[ 0.66 -3.74  6.25  1.99  1.28 -1.06 -0.84 -0.97  2.29 -0.01  0.51  0.17
 -1.21  0.78  0.30 -3.06  0.34] : Q
[ 1.53 -5.72  7.42  1.04 -1.77 -6.64 -0.29  2.37  3.12  0.23  0.85 -0.62
 -1.07  0.45 -0.55 -1.39 -1.41] : S
[-0.99 -2.23  3.59  2.22 -0.60  1.72  0.45 -0.17  2.79  0.47 -2.05 -0.35
 -0.73  0.84  0.69 -1.44 -1.28] : A
[ 1.59 -2.88  5.90  0.12 -3.21  0.99 -0.01  0.42  2.80  0.25 -0.89 -0.45
 -0.46  1.24  0.30 -2.00 -0.66] : A
[ 2.75 -3.21  5.37 -0.09 -2.93 -1.89  0.40  0.68  3.20  0.67 -1.55 -0.04
 -0.41  0.55  0.48 -0.72 -0.51] : P
[ 0.38 -3.50  5.36  0.95 -0.05 -5.76 -0.75  1.20  1.37  0.56  1.00 -0.29
 -0.88  1.04  0.06 -1.14 -1.03] : C
[ 2.29 -3.18  6.91  0.36 -3.15  2.73  0.11  0.02  3.57  0.22 -1.37  0.07
 -0.79  0.32  0.50 -1.59 -0.74] : Q
[ 2.92 -3.17  6.39  1.08 -2.15  0.47 -0.18  0.26  2.96  0.17 -2.22  0.14
 -0.69  0.70  0.21 -1.72 -0.27] : A
[ 1.60 -1.30  5.97 -0.01  0.80 -0.03 -1.26 -0.15 -1.55 -0.22  0.58  0.15
 -1.34  0.74  0.03 -1.73  0.03] : P
[ 1.89 -0.45  3.60  0.40  0.47 -2.17 -0.99 -0.37 -1.02 -0.13  0.50 -1.92
 -1.34 -0.80 -0.37 -1.54  0.39] : S
[-1.95 -2.11  1.07  1.68  3.51 -3.11 -0.53  0.62 -1.75 -0.17  2.22  0.19
 -0.93  1.18 -0.60 -1.33  0.39] : P
[-1.75 -2.87  1.40  2.48  1.48 -4.77 -1.22 -0.58  0.87  0.13  0.32 -0.56
 -0.98  0.70 -0.59 -1.25  0.28] : C
[-1.13 -3.14  1.15  2.08  2.17 -4.76  0.18  1.15  0.85  0.37  1.31 -0.04
 -0.68  0.27 -0.07 -1.43 -0.75] : C
[ 4.41 -3.69  8.74  0.52 -4.97 -0.53 -0.33  1.29  3.99  0.64 -3.90  0.33
 -0.98 -0.74  0.02 -2.41 -1.01] : C
[ 1.68 -2.10  6.83  0.35 -0.38  3.52  0.43 -0.70  2.04  0.01 -2.09  0.29
 -0.33  0.53  0.72 -1.29 -0.42] : Q
[ 1.02 -2.26  3.26  2.28  1.43 -3.87 -0.28 -0.79  0.20  0.60 -2.42  0.10
 -0.30 -0.58 -1.39 -1.69  1.26] : X
[-1.08 -3.11  2.13  2.50  2.36 -3.26 -0.23  0.34  0.36  0.97  0.40 -0.05
 -1.78  0.24 -0.28 -0.48 -1.68] : S
[ 1.10 -3.97  4.10  2.29  0.76 -3.79  0.83  0.29  2.68  0.61 -0.64 -0.33
 -0.78  0.65 -0.94 -1.72 -0.56] : X
[-0.71 -4.95  3.52  2.78  0.70 -4.28  0.44  0.38  3.08  0.59  0.65 -0.56
 -0.67  1.09  0.30 -1.06 -0.68] : A
[-2.32 -2.44  1.53  1.36 -0.19  1.46  0.53  1.02  3.51  1.31 -1.06 -0.48
 -0.07  1.65  0.92  0.12 -0.94] : G
[ 2.58 -0.53  7.13  0.20  0.72  0.94 -1.05  0.32 -1.64 -0.69  0.96  0.91
 -0.84 -0.37 -0.53 -1.71  0.90] : Q
[ 0.54 -2.97  4.11  0.86 -0.72 -2.19 -0.43  0.83  1.79 -0.14  0.03 -0.41
 -0.60  0.89 -0.31 -1.28 -1.59] : A
[ 0.97 -1.90  3.78  0.97 -1.91  1.21  0.04  0.59  1.76  0.30 -0.21  0.24
 -0.38  0.87  0.74 -0.33 -0.66] : A
[ 0.60 -2.81  4.19  1.45 -0.39 -2.82  3.46  0.62  3.20 -0.05 -1.20 -0.18
  0.53  0.88  0.00 -1.85 -0.94] : A
[-0.98 -3.42  3.12  1.42  0.38 -0.34 -0.30  0.49  0.65 -0.27  1.40 -0.04
 -0.48  0.34  0.50 -1.22 -1.35] : X
[ 0.31 -1.26  1.21  2.05  1.18  0.86  0.03 -0.90  0.83  0.29 -1.19  0.56
 -0.74 -0.05  0.36 -0.81  0.17] : A
[ 3.17 -3.14  6.99  1.04 -2.52 -3.25 -1.05  0.01  0.89 -0.53 -1.67  0.61
 -1.36 -1.19  0.05 -2.69 -0.25] : S
[-1.30 -3.50  3.58  2.78  0.65 -6.37 -0.29  0.65  2.71  0.50 -1.50 -0.08
 -1.24 -0.01  0.24 -1.84 -0.49] : C
